Below is a small trained network, with its code and all its weights. Each question gives an input and a class and asks what happens when units are switched off, that is, made to give their printed mean instead of their output.

import numpy as np


def w(rows, s, z=0):
    codes = np.array(rows[::2]) - 128.0
    scale = np.full(codes.shape[1], s)
    scale[-1] = z or s
    return codes * scale


def norm(h):
    return h / np.sqrt((h * h).mean(-1, keepdims=True) + 1e-5)


def f(y):
    return y / 2 * (1 + np.tanh(0.7978845608 * (y + 0.044715 * y**3)))


def log_softmax(a):
    a = a - a.max(-1, keepdims=True)
    return a - np.log(np.exp(a).sum(-1, keepdims=True))


def net(x, mask):
    res = np.array(x, float).reshape(1, 6) / 4 @ E
    u = 0
    for l in range(4):
        y = f(norm(res) @ A[l][:, :-1].T + A[l][:, -1])
        res = res + np.where(mask[u : u + 8], y, B[l][:, -1]) @ B[l][:, :-1]
        u += 8
    return log_softmax(norm(res)[-1] @ U[:, :-1].T + U[:, -1])


A, B = {}, {}
E = w([
[146,142,109,126,51,94,25],'x0',
[162,193,43,48,112,83,202],'x1',
[185,17,92,176,100,145,138],'x2',
[164,64,179,81,214,194,175],'x3',
[96,119,58,124,57,254,108],'x4',
[86,72,51,110,160,126,28],'x5',
],0.0071)
A[0] = w([
[96,128,103,165,197,91,129,108],'L0N1',
[72,130,105,130,142,180,136,106],'L0N2',
[138,95,5,146,57,157,117,67],'L0N3',
[151,85,206,175,101,183,52,114],'L0N4',
[2,203,117,177,142,193,123,70],'L0N5',
[86,188,126,115,67,159,81,5],'L0N6',
[143,85,104,101,157,168,123,185],'L0N7',
[167,183,127,166,69,95,129,18],'L0N8',
],0.0098,0.0026)
B[0] = w([
[183,115,114,84,118,106,98,154],'L0N1',
[100,143,141,105,61,160,154,165],'L0N2',
[254,93,102,164,132,79,123,253],'L0N3',
[59,112,149,162,8,139,133,241],'L0N4',
[61,162,124,133,129,94,161,213],'L0N5',
[117,79,124,135,161,11,137,193],'L0N6',
[100,93,115,227,39,121,139,196],'L0N7',
[148,87,187,60,102,198,132,173],'L0N8',
],0.0087,0.0049)
A[1] = w([
[208,179,141,183,157,126,176,33],'L1N1',
[33,68,149,199,156,55,174,209],'L1N2',
[49,168,79,100,222,176,113,199],'L1N3',
[216,87,106,141,156,83,85,105],'L1N4',
[102,72,73,113,45,178,143,180],'L1N5',
[148,142,94,75,102,142,254,114],'L1N6',
[154,218,91,17,135,146,196,23],'L1N7',
[102,98,84,91,175,187,79,6],'L1N8',
],0.0076,0.0023)
B[1] = w([
[110,125,114,157,128,215,101,149],'L1N1',
[59,79,31,168,148,89,132,253],'L1N2',
[55,71,226,176,35,91,91,156],'L1N3',
[88,127,184,82,170,62,158,202],'L1N4',
[179,114,168,141,118,131,100,250],'L1N5',
[54,254,41,147,189,134,164,215],'L1N6',
[18,192,153,133,32,87,162,197],'L1N7',
[157,45,149,100,86,166,165,108],'L1N8',
],0.0079,0.0045)
A[2] = w([
[151,105,62,66,94,66,76,201],'L2N1',
[72,178,154,194,147,132,119,218],'L2N2',
[90,60,195,154,197,54,81,218],'L2N3',
[156,33,200,47,80,237,113,251],'L2N4',
[153,71,151,159,191,122,145,98],'L2N5',
[151,181,135,90,102,53,2,50],'L2N6',
[144,80,65,203,112,178,141,196],'L2N7',
[131,166,192,114,114,64,131,143],'L2N8',
],0.0092,0.0018)
B[2] = w([
[159,150,247,87,125,149,130,240],'L2N1',
[204,175,147,128,181,125,91,217],'L2N2',
[147,122,126,65,97,119,130,255],'L2N3',
[127,151,140,136,94,146,60,192],'L2N4',
[141,107,109,45,152,121,133,157],'L2N5',
[222,114,96,99,154,83,125,222],'L2N6',
[176,154,161,98,110,107,112,251],'L2N7',
[141,94,62,125,77,155,59,195],'L2N8',
],0.011,0.0053)
A[3] = w([
[142,225,119,133,125,207,200,214],'L3N1',
[109,90,119,83,175,158,121,75],'L3N2',
[99,138,208,171,114,200,39,204],'L3N3',
[52,234,121,97,129,86,113,157],'L3N4',
[77,223,129,187,57,143,159,27],'L3N5',
[237,211,161,120,176,139,46,39],'L3N6',
[180,153,122,29,195,132,254,106],'L3N7',
[122,140,161,205,75,170,107,5],'L3N8',
],0.0095,0.003)
B[3] = w([
[153,254,209,205,147,64,108,231],'L3N1',
[121,60,57,87,105,105,204,118],'L3N2',
[57,218,135,109,85,163,146,228],'L3N3',
[60,207,168,167,152,16,104,253],'L3N4',
[66,53,122,100,136,111,60,220],'L3N5',
[216,169,131,112,48,91,197,222],'L3N6',
[95,76,134,244,175,211,121,247],'L3N7',
[73,72,121,64,152,190,64,177],'L3N8',
],0.0077,0.0054)
U = w([
[97,67,112,7,191,132,136,42],'0',
[60,105,168,135,27,247,52,174],'1',
[16,246,152,158,189,61,114,204],'2',
[132,65,80,139,229,192,185,111],'3',
[243,91,141,53,81,69,78,200],'4',
[110,147,51,87,164,185,102,3],'5',
[144,225,125,71,103,123,138,49],'6',
[190,218,142,196,186,213,188,104],'7',
],0.013,0.0062)

Each question gives the input, the list of numbers given to net, and the class t.
The units are the neurons (one row each of A and B). Each row of codes is followed by its name. A weight is (code - 128) times the scale printed after its matrix; where a second scale follows, it is the last column's (A, B and U).
mask holds one flag per neuron, layer by layer. A switched-off neuron (its flag False) gives its mean, the last column of its row in B, instead of its output. The means were averaged over made-up inputs and are rounded, as every weight is.
A unit's drop is (log p(t) with every unit on - log p(t) with that unit switched off) / (log p(t) with every unit on - log p(t) with every unit switched off).
The circuit of an input: a set's keep is (log p(t) with only the set's units on - log p(t) with every unit switched off) / (log p(t) with every unit on - log p(t) with every unit switched off). Starting from the 12 units with the biggest drops (on a tie, the unit counted first), units are removed one at a time, each time the one whose removal leaves the highest keep (on an exact tie, the one counted first), for as long as the keep stays at least 0.8.
units of the circuit, in order: the units of the circuit, biggest drop first
unit that matters most: the unit with the biggest drop
k most important neurons: the k neurons with the biggest drops, biggest first
k most important neurons of layer l: the k neurons of layer l with the biggest drops, biggest first
drop of u: that unit's drop, to one decimal
input [2,5,6,4,-2,-2], class 7: unit that matters most	L1N6
input [4,5,1,-1,8,-7], class 7: 4 most important neurons	(L0N3 L1N6 L0N4 L3N7)
input [-1,-6,-8,3,-6,-6], class 4: units of the circuit, in order	(L2N8 L2N3)
input [5,-3,-2,-5,6,-3], class 4: 2 most important neurons	(L0N6 L0N3)
input [-5,-6,5,4,-5,-5], class 3: 2 most important neurons	(L1N2 L3N7)
input [-4,4,7,8,-4,-5], class 7: 3 most important neurons	(L1N6 L3N1 L0N6)
input [0,-6,-6,8,-6,1], class 0: 3 most important neurons of layer 1	(L1N2 L1N5 L1N7)
input [0,-3,-8,8,-3,3], class 1: 2 most important neurons	(L0N3 L0N6)
input [-7,-6,3,-6,-6,-8], class 7: 4 most important neurons	(L0N6 L2N2 L3N7 L1N1)
input [6,6,-4,-8,4,-6], class 4: 2 most important neurons of layer 2	(L2N6 L2N8)
input [-1,-6,-2,8,-7,-5], class 3: 3 most important neurons	(L3N7 L1N2 L0N8)
input [-5,0,2,-2,8,-4], class 2: 2 most important neurons	(L3N1 L1N6)
input [1,-8,-3,-4,-6,8], class 4: 2 most important neurons of layer 1	(L1N6 L1N7)
input [5,-7,7,8,-3,2], class 1: units of the circuit, in order	(L0N4)
input [5,2,4,4,8,-3], class 4: 2 most important neurons	(L0N3 L2N7)
input [-3,-7,-4,4,-7,8], class 0: 2 most important neurons of layer 1	(L1N2 L1N5)
input [3,8,-2,3,1,-4], class 2: drop of L3N7	0.0
input [1,-1,-1,0,3,8], class 4: drop of L0N3	0.5
input [2,-2,-5,-8,-4,6], class 4: drop of L2N6	0.3
input [7,-5,6,8,-3,-5], class 1: units of the circuit, in order	(L0N4)
